Look-ups in named tables: a row name and a column name give one cell, copied from the table.

Fus =
,Pon,Fuseted,Zap,Tetok
Sed,0.2,0.3,0.8,0.6
Remedu,0.7,0.2,0.5,0.6
Nizukur,0.7,0.4,0.4,0.7
Tegevas,0.8,0.2,0.6,0.7
Fuba,0.4,0.3,0.6,0.5
Bot,0.7,0.7,0.7,0.9
Ruf,0.3,0.9,0.6,0.9
Tigi,0.2,0.3,0.9,0.9

Pon of Fuba is 0.4
Fuseted of Fuba is 0.3
Fuseted of Tegevas is 0.2
Pon of Remedu is 0.7
Zap of Sed is 0.8
Fuseted of Bot is 0.7
Fuseted of Tigi is 0.3
Fuseted of Sed is 0.3
Zap of Fuba is 0.6
Pon of Sed is 0.2

Table Lal
         Deg  Zizugo  Mese  Nasov  Ses  Pemerat  Los
Pagamot  107     153   159    132  101      149  185
Pirot    113     141   127    119  174      116  100
Pim      107     168   136    137  168      134  140
Kes      141     145   117    119  122      116  139
Mege     119     139   164    134  121      133  192
Rorodi   148     150   147    137  116      114  125
Ladomum  145     110   120    126  118      158  135
Luvo      90     202   148    159  128      116   53
Saven    110     177   181    137   86      132  101
Dugika   154     135   118    155  135      149  121
Gepubuk   98     158   134    113   87      115  124
Suvu     115     195   172    146  216      135  152

Ladomum, Mese -> 120
Kes, Zizugo -> 145
Rorodi, Pemerat -> 114
Mege, Mese -> 164
Suvu, Nasov -> 146
Pim, Ses -> 168
Kes, Pemerat -> 116
Kes, Nasov -> 119
Rorodi, Zizugo -> 150
Saven, Los -> 101
Pagamot, Pemerat -> 149
Mege, Ses -> 121
Pim, Los -> 140
Dugika, Pemerat -> 149
Gepubuk, Deg -> 98
Suvu, Ses -> 216

Folaru:
        Kiloza  Defekeb  Rolup  Vofa  Popus  Kud  Gazu
Bomaro     216      121    120   141    112  189    94
Ridit      129       96    130   246    183  148    52
Kege       140       81    211   112    136  233   138
Lub        145      121     95   128    129  185   148
Karap      241      223    157   203    197  214   221
Turu       127      196    170   150     73  191   102
Voz        142      232     85   180     53  128   111
Tof        216       56    145   165     93  106   184
Zif        233      197    144   214    172  226   202
Saf        124      110    142   226    218  110    33

Gazu of Tof: 184
Popus of Voz: 53
Kud of Voz: 128
Gazu of Karap: 221
Popus of Bomaro: 112
Kiloza of Saf: 124

Tenenuz:
|  | Gom | Rar | Momipub | Zilab | Mebafo |
|---|---|---|---|---|---|
| Zil | 55 | 147 | 108 | 143 | 48 |
| Mur | 77 | 89 | 128 | 161 | 171 |
| Nemuni | 71 | 82 | 188 | 122 | 61 |
| Sutavo | 137 | 115 | 123 | 135 | 94 |
| Zosiriz | 45 | 169 | 83 | 136 | 97 |
| Zofos | 187 | 139 | 100 | 71 | 121 |
| Buk | 134 | 86 | 158 | 130 | 141 |
| Dabero | 80 | 88 | 164 | 138 | 99 |
| Tebizud | 96 | 139 | 133 | 83 | 8 |
| Zovale | 44 | 80 | 127 | 193 | 84 |
| Bug | 42 | 174 | 67 | 143 | 166 |
| Kavet | 57 | 114 | 91 | 187 | 89 |

What is the Mebafo of Mur in Tenenuz? 171
What is the Mebafo of Zofos in Tenenuz? 121
What is the Gom of Sutavo in Tenenuz? 137
What is the Gom of Dabero in Tenenuz? 80
What is the Rar of Sutavo in Tenenuz? 115
What is the Rar of Zofos in Tenenuz? 139
What is the Rar of Buk in Tenenuz? 86
What is the Gom of Nemuni in Tenenuz? 71

Tubuso
|  | Saz | Fanomu | Sul | Fadevuv | Safop | Mesum | Zil | Vazemi |
|---|---|---|---|---|---|---|---|---|
| Nas | 6.7 | 6.8 | 6.5 | 6.6 | 7.4 | 5.1 | 6.2 | 6.1 |
| Mun | 8.3 | 9.1 | 7.2 | 5.0 | 6.3 | 1.9 | 3.4 | 2.5 |
| Sus | 7.3 | 7.8 | 6.5 | 5.9 | 6.6 | 3.2 | 4.8 | 4.6 |

Fanomu of Nas: 6.8
Zil of Mun: 3.4
Saz of Sus: 7.3
Safop of Mun: 6.3
Zil of Nas: 6.2
Fanomu of Sus: 7.8
Vazemi of Nas: 6.1
Mesum of Sus: 3.2
Mesum of Nas: 5.1
Sul of Mun: 7.2
Fadevuv of Nas: 6.6
Sul of Sus: 6.5
Fanomu of Mun: 9.1
Zil of Sus: 4.8
Safop of Sus: 6.6
Safop of Nas: 7.4
Fadevuv of Sus: 5.9
Vazemi of Mun: 2.5

Viveg =
fields: Sanag, Vigat, Biv, Nez, Buf, Zonuz
Rokoz: [235, 210, 166, 69, 208, 182]
Zos: [144, 112, 183, 234, 104, 209]
Bol: [142, 129, 129, 179, 167, 112]
Baru: [122, 140, 137, 119, 126, 138]
Nebasad: [135, 193, 102, 102, 174, 117]
Pufono: [92, 24, 198, 250, 34, 104]

What is the Nez of Bol in Viveg? 179
What is the Vigat of Bol in Viveg? 129
What is the Buf of Bol in Viveg? 167
What is the Biv of Rokoz in Viveg? 166
What is the Nez of Nebasad in Viveg? 102
What is the Buf of Baru in Viveg? 126
What is the Biv of Nebasad in Viveg? 102
What is the Vigat of Baru in Viveg? 140
What is the Vigat of Rokoz in Viveg? 210
What is the Zonuz of Nebasad in Viveg? 117
What is the Sanag of Rokoz in Viveg? 235
What is the Nez of Pufono in Viveg? 250
What is the Buf of Pufono in Viveg? 34
Which row has the largest Vigat? Rokoz

